Below is a small trained network, with its code and all its weights. Each question gives an input and a target symbol and asks what happens when units are switched off, that is, made to give their printed mean instead of their output.

import numpy as np


def w(rows, s, z=0):
    codes = np.array(rows[::2]) - 128.0
    scale = np.full(codes.shape[1], s)
    scale[-1] = z or s
    return codes * scale


def f(y):
    return np.maximum(y, 0)


def softmax(a):
    e = np.exp(a - a.max(-1, keepdims=True))
    return e / e.sum(-1, keepdims=True)


def log_softmax(a):
    a = a - a.max(-1, keepdims=True)
    return a - np.log(np.exp(a).sum(-1, keepdims=True))


def net(x, mask):
    ids = ['γδζθλμπστω'.index(c) for c in x.split()]
    T = len(ids)
    res = E[ids] + P[:T]
    r = res
    for j in range(3):
        rows = slice(2 * j, 2 * j + 2)
        q, k, v = (r @ M[0][rows].T for M in (Q, K, V))
        z = softmax(np.where(np.tri(T) > 0, q @ k.T / 2**0.5, -1e9)) @ v
        o = O[0][rows]
        res = res + np.where(mask[j], z, o[:, -1]) @ o[:, :-1]
    y = f(res @ A[0][:, :-1].T + A[0][:, -1])
    res = res + np.where(mask[3:11], y, B[0][:, -1]) @ B[0][:, :-1]
    return log_softmax(res[-1] @ U[:, :-1].T + U[:, -1])


Q, K, V, O, A, B = {}, {}, {}, {}, {}, {}
E = w([
[190,142,69,91],'γ',
[239,136,115,152],'δ',
[69,153,165,171],'ζ',
[3,81,132,143],'θ',
[56,141,164,212],'λ',
[136,69,122,118],'μ',
[184,25,126,10],'π',
[201,132,228,139],'σ',
[32,126,38,177],'τ',
[103,69,176,203],'ω',
],0.014)
P = w([
[110,97,84,194],'0',
[155,152,185,167],'1',
[119,85,59,142],'2',
[169,145,142,138],'3',
[153,85,163,100],'4',
[254,160,167,105],'5',
[100,33,118,106],'6',
],0.0064)
Q[0] = w([
[24,206,146,189],'H1',
[194,200,128,188],'H1',
[123,196,191,107],'H2',
[129,62,189,195],'H2',
[227,174,55,17],'H3',
[253,77,52,137],'H3',
],0.0073)
K[0] = w([
[79,177,100,200],'H1',
[61,150,113,50],'H1',
[90,69,122,152],'H2',
[187,219,83,117],'H2',
[197,69,173,69],'H3',
[174,8,110,2],'H3',
],0.0095)
V[0] = w([
[35,79,100,72],'H1',
[132,44,197,151],'H1',
[133,221,6,95],'H2',
[192,88,74,18],'H2',
[155,175,158,86],'H3',
[167,192,73,174],'H3',
],0.012)
O[0] = w([
[181,50,151,43,1],'H1',
[183,112,101,101,155],'H1',
[67,111,255,109,150],'H2',
[85,227,113,50,207],'H2',
[126,92,179,140,101],'H3',
[102,84,197,145,182],'H3',
],0.012,0.0051)
A[0] = w([
[27,140,108,3,96],'N1',
[147,154,183,156,39],'N2',
[161,92,147,131,36],'N3',
[156,147,200,161,58],'N4',
[169,170,189,95,2],'N5',
[110,98,60,128,72],'N6',
[105,118,180,122,177],'N7',
[148,131,164,148,85],'N8',
],0.013,0.0072)
B[0] = w([
[241,119,245,248,254],'N1',
[77,123,171,151,179],'N2',
[211,125,254,128,138],'N3',
[101,66,127,158,198],'N4',
[182,120,90,160,158],'N5',
[211,144,183,113,167],'N6',
[155,230,148,81,208],'N7',
[89,128,157,132,158],'N8',
],0.0079,0.008)
U = w([
[211,247,119,38,3],'γ',
[182,209,65,16,186],'δ',
[123,222,208,76,132],'ζ',
[97,12,220,40,235],'θ',
[61,221,87,210,232],'λ',
[196,111,71,193,38],'μ',
[228,63,174,21,108],'π',
[170,75,123,173,54],'σ',
[139,58,127,170,129],'τ',
[153,214,4,209,67],'ω',
],0.0046,0.0059)

Each question gives the input, a string of symbols that net reads in full, and the target symbol t.
The units are the heads (2 rows each of Q, K, V and O) and the neurons (one row each of A and B). Each row of codes is followed by its name. A weight is (code - 128) times the scale printed after its matrix; where a second scale follows, it is the last column's (O, A, B and U).
mask holds one flag per unit, heads first, then neurons. A switched-off unit (its flag False) gives its mean, the last column of its rows in O or B, instead of its output. The means were averaged over made-up inputs and are rounded, as every weight is.
A unit's drop is (log p(t) with every unit on - log p(t) with that unit switched off) / (log p(t) with every unit on - log p(t) with every unit switched off).
The circuit of an input: a set's keep is (log p(t) with only the set's units on - log p(t) with every unit switched off) / (log p(t) with every unit on - log p(t) with every unit switched off). Starting from all 11 units, units are removed one at a time, each time the one whose removal leaves the highest keep (on an exact tie, the one counted first), for as long as the keep stays at least 0.8.
units of the circuit, in order: the units of the circuit, biggest drop first
which heads matter: for each layer, one digit per head in row order, 1 if its drop is at least 0.15 and else 0, layers parted by /
drop when u is switched off: that unit's drop, to one decimal
input ζ ζ θ τ λ, target θ: units of the circuit, in order	[H1]
input σ γ τ δ δ δ, target λ: which heads matter	100
input γ γ ζ, target ζ: units of the circuit, in order	[H2 N7]
input τ τ ω, target θ: units of the circuit, in order	[H1 H2]
input ω γ π γ δ, target δ: which heads matter	001
input τ τ θ, target θ: which heads matter	110
input ω δ ω ζ θ δ, target π: units of the circuit, in order	[H1 H3]
input σ σ ω, target ω: units of the circuit, in order	[H2 H3]
input γ γ τ, target ζ: units of the circuit, in order	[H2 N7 H1]
input γ δ γ δ γ τ, target ζ: units of the circuit, in order	[H2 N7 H3]
input τ τ δ, target θ: which heads matter	011
input τ τ γ, target θ: units of the circuit, in order	[H2 H1]
input ζ δ τ σ, target θ: which heads matter	010
input ζ π τ δ, target δ: units of the circuit, in order	[H3 N1 H1]
input δ λ τ δ, target θ: which heads matter	011
input δ δ δ δ δ γ, target λ: units of the circuit, in order	[H1]
input δ δ π γ, target γ: units of the circuit, in order	[H2 H3 N1]
input γ δ γ γ, target ζ: which heads matter	010
input ζ τ γ, target θ: drop when N1 is switched off	0.1
input γ γ γ δ, target ζ: units of the circuit, in order	[H2]
input λ σ δ σ δ, target ω: drop when H1 is switched off	0.5
input σ δ γ γ ω, target ζ: drop when N7 is switched off	0.5
